Below are the code and all the weights of a small trained network. Each question names an input and a target symbol and asks about switching units off, where a switched-off unit gives its printed mean instead of its output.

import numpy as np


def w(rows, s, z=0):
    codes = np.array(rows[::2]) - 128.0
    scale = np.full(codes.shape[1], s)
    scale[-1] = z or s
    return codes * scale


def norm(h):
    return h / np.sqrt((h * h).mean(-1, keepdims=True) + 1e-5)


def f(y):
    return np.maximum(y, 0)


def softmax(a):
    e = np.exp(a - a.max(-1, keepdims=True))
    return e / e.sum(-1, keepdims=True)


def log_softmax(a):
    a = a - a.max(-1, keepdims=True)
    return a - np.log(np.exp(a).sum(-1, keepdims=True))


def net(x, mask):
    ids = ['Ωαβγζηπσ'.index(c) for c in x.split()]
    T = len(ids)
    res = E[ids] + P[:T]
    r = norm(res)
    for j in range(2):
        rows = slice(2 * j, 2 * j + 2)
        q, k, v = (r @ M[0][rows].T for M in (Q, K, V))
        z = softmax(np.where(np.tri(T) > 0, q @ k.T / 2**0.5, -1e9)) @ v
        o = O[0][rows]
        res = res + np.where(mask[j], z, o[:, -1]) @ o[:, :-1]
    y = f(norm(res) @ A[0][:, :-1].T + A[0][:, -1])
    res = res + np.where(mask[2:10], y, B[0][:, -1]) @ B[0][:, :-1]
    return log_softmax(norm(res)[-1] @ U[:, :-1].T + U[:, -1])


Q, K, V, O, A, B = {}, {}, {}, {}, {}, {}
E = w([
[165,98,142,155,97],'Ω',
[228,142,220,175,97],'α',
[223,19,109,95,122],'β',
[134,91,127,128,97],'γ',
[158,103,145,153,57],'ζ',
[111,11,160,169,75],'η',
[135,176,170,140,54],'π',
[151,125,155,142,91],'σ',
],0.011)
P = w([
[87,160,92,110,207],'0',
[115,94,155,17,59],'1',
[69,93,136,52,120],'2',
[171,144,118,254,73],'3',
[122,84,159,31,69],'4',
[65,90,137,64,131],'5',
[164,127,113,253,88],'6',
[130,78,158,33,69],'7',
[64,88,137,73,137],'8',
[172,120,112,251,97],'9',
[135,59,156,32,70],'10',
[65,91,137,76,140],'11',
[175,116,107,248,101],'12',
[145,42,152,38,68],'13',
],0.0093)
Q[0] = w([
[187,87,180,101,115],'h1',
[13,125,143,157,125],'h1',
[147,177,49,236,151],'h2',
[252,138,94,160,96],'h2',
],0.014)
K[0] = w([
[171,65,194,133,140],'h1',
[2,143,117,104,92],'h1',
[108,219,83,114,145],'h2',
[195,165,95,128,214],'h2',
],0.017)
V[0] = w([
[142,130,95,110,151],'h1',
[3,169,71,113,86],'h1',
[163,61,37,201,92],'h2',
[14,160,88,199,34],'h2',
],0.0067)
O[0] = w([
[83,163,94,118,77,76],'h1',
[199,170,93,100,131,3],'h1',
[88,95,151,77,18,159],'h2',
[252,62,165,85,53,100],'h2',
],0.011,0.0039)
A[0] = w([
[187,113,164,247,104,66],'n1',
[124,207,144,87,102,107],'n2',
[112,53,133,149,126,143],'n3',
[68,155,148,170,136,115],'n4',
[214,128,74,201,174,2],'n5',
[153,97,203,81,121,115],'n6',
[35,159,119,156,93,98],'n7',
[153,120,60,133,49,77],'n8',
],0.012,0.0086)
B[0] = w([
[104,131,58,66,159,191],'n1',
[189,129,158,79,162,141],'n2',
[153,229,136,107,99,255],'n3',
[162,100,150,114,96,177],'n4',
[107,163,249,97,79,150],'n5',
[112,108,97,174,189,253],'n6',
[106,86,151,84,167,178],'n7',
[91,184,74,204,133,150],'n8',
],0.011,0.0078)
U = w([
[106,245,144,148,133,68],'Ω',
[62,113,195,155,140,145],'α',
[57,86,92,11,132,89],'β',
[110,146,15,63,142,148],'γ',
[110,173,76,199,61,106],'ζ',
[154,72,151,131,47,126],'η',
[197,145,146,45,141,66],'π',
[100,84,103,206,191,253],'σ',
],0.013,0.0023)

Each question gives the input, a string of symbols that net reads in full, and the target symbol t.
The units are the heads (2 rows each of Q, K, V and O) and the neurons (one row each of A and B). Each row of codes is followed by its name. A weight is (code - 128) times the scale printed after its matrix; where a second scale follows, it is the last column's (O, A, B and U).
mask holds one flag per unit, heads first, then neurons. A switched-off unit (its flag False) gives its mean, the last column of its rows in O or B, instead of its output. The means were averaged over made-up inputs and are rounded, as every weight is.
A unit's drop is (log p(t) with every unit on - log p(t) with that unit switched off) / (log p(t) with every unit on - log p(t) with every unit switched off).
The circuit of an input: a set's keep is (log p(t) with only the set's units on - log p(t) with every unit switched off) / (log p(t) with every unit on - log p(t) with every unit switched off). Starting from all 10 units, units are removed one at a time, each time the one whose removal leaves the highest keep (on an exact tie, the one counted first), for as long as the keep stays at least 0.8.
circuit, biggest first: the units of the circuit, biggest drop first
most important unit: the unit with the biggest drop
top k neurons: the k neurons with the biggest drops, biggest first
which heads matter: for each layer, one digit per head in row order, 1 if its drop is at least 0.15 and else 0, layers parted by /
input ζ σ ζ, target ζ: top 3 neurons	n8, n1, n7
input π Ω π γ η α ζ, target π: circuit, biggest first	h2, n1, n5
input σ γ σ π α σ ζ α, target α: which heads matter	10
input γ Ω π η α α σ σ, target α: which heads matter	00
input σ π Ω σ η Ω η η β σ γ γ, target γ: which heads matter	11
input η σ Ω ζ γ π α α π α ζ σ Ω Ω, target α: most important unit	h1
input η γ η η η σ Ω π, target η: which heads matter	01
input β η η η, target α: circuit, biggest first	h2, n7, n6
input β Ω π Ω σ π π, target α: circuit, biggest first	h2, n7, n4
input Ω γ σ Ω σ α β ζ σ γ, target β: circuit, biggest first	n7, h2, n1
input π α γ α ζ σ σ Ω γ π η π β, target π: top 3 neurons	n1, n5, n3
input Ω σ α σ β γ η α Ω π ζ, target α: circuit, biggest first	n1, h1
input Ω β σ π η σ σ α η β π ζ π, target β: circuit, biggest first	n7, n1, h2
input α Ω π Ω, target σ: circuit, biggest first	h2, n3
input γ η ζ π, target γ: circuit, biggest first	n1
input Ω γ π π σ Ω π γ σ σ, target β: circuit, biggest first	h2, n1, n7
input η β σ π γ σ Ω π ζ β σ α η, target ζ: top 2 neurons	n8, n3
input σ ζ π γ, target Ω: top 3 neurons	n5, n1, n7
input σ σ ζ γ γ π η π Ω α π σ ζ, target Ω: top 3 neurons	n5, n1, n6
input γ γ η γ π ζ σ π η η σ, target η: circuit, biggest first	h2, n1
input Ω Ω α β β ζ Ω σ η, target η: top 2 neurons	n1, n3
input σ η β β σ π, target π: most important unit	n2
input Ω σ σ α η σ, target σ: top 2 neurons	n6, n1
input σ γ α η, target Ω: top 2 neurons	n5, n6
input β σ σ η σ σ π γ σ α α Ω Ω σ, target α: top 3 neurons	n1, n6, n4
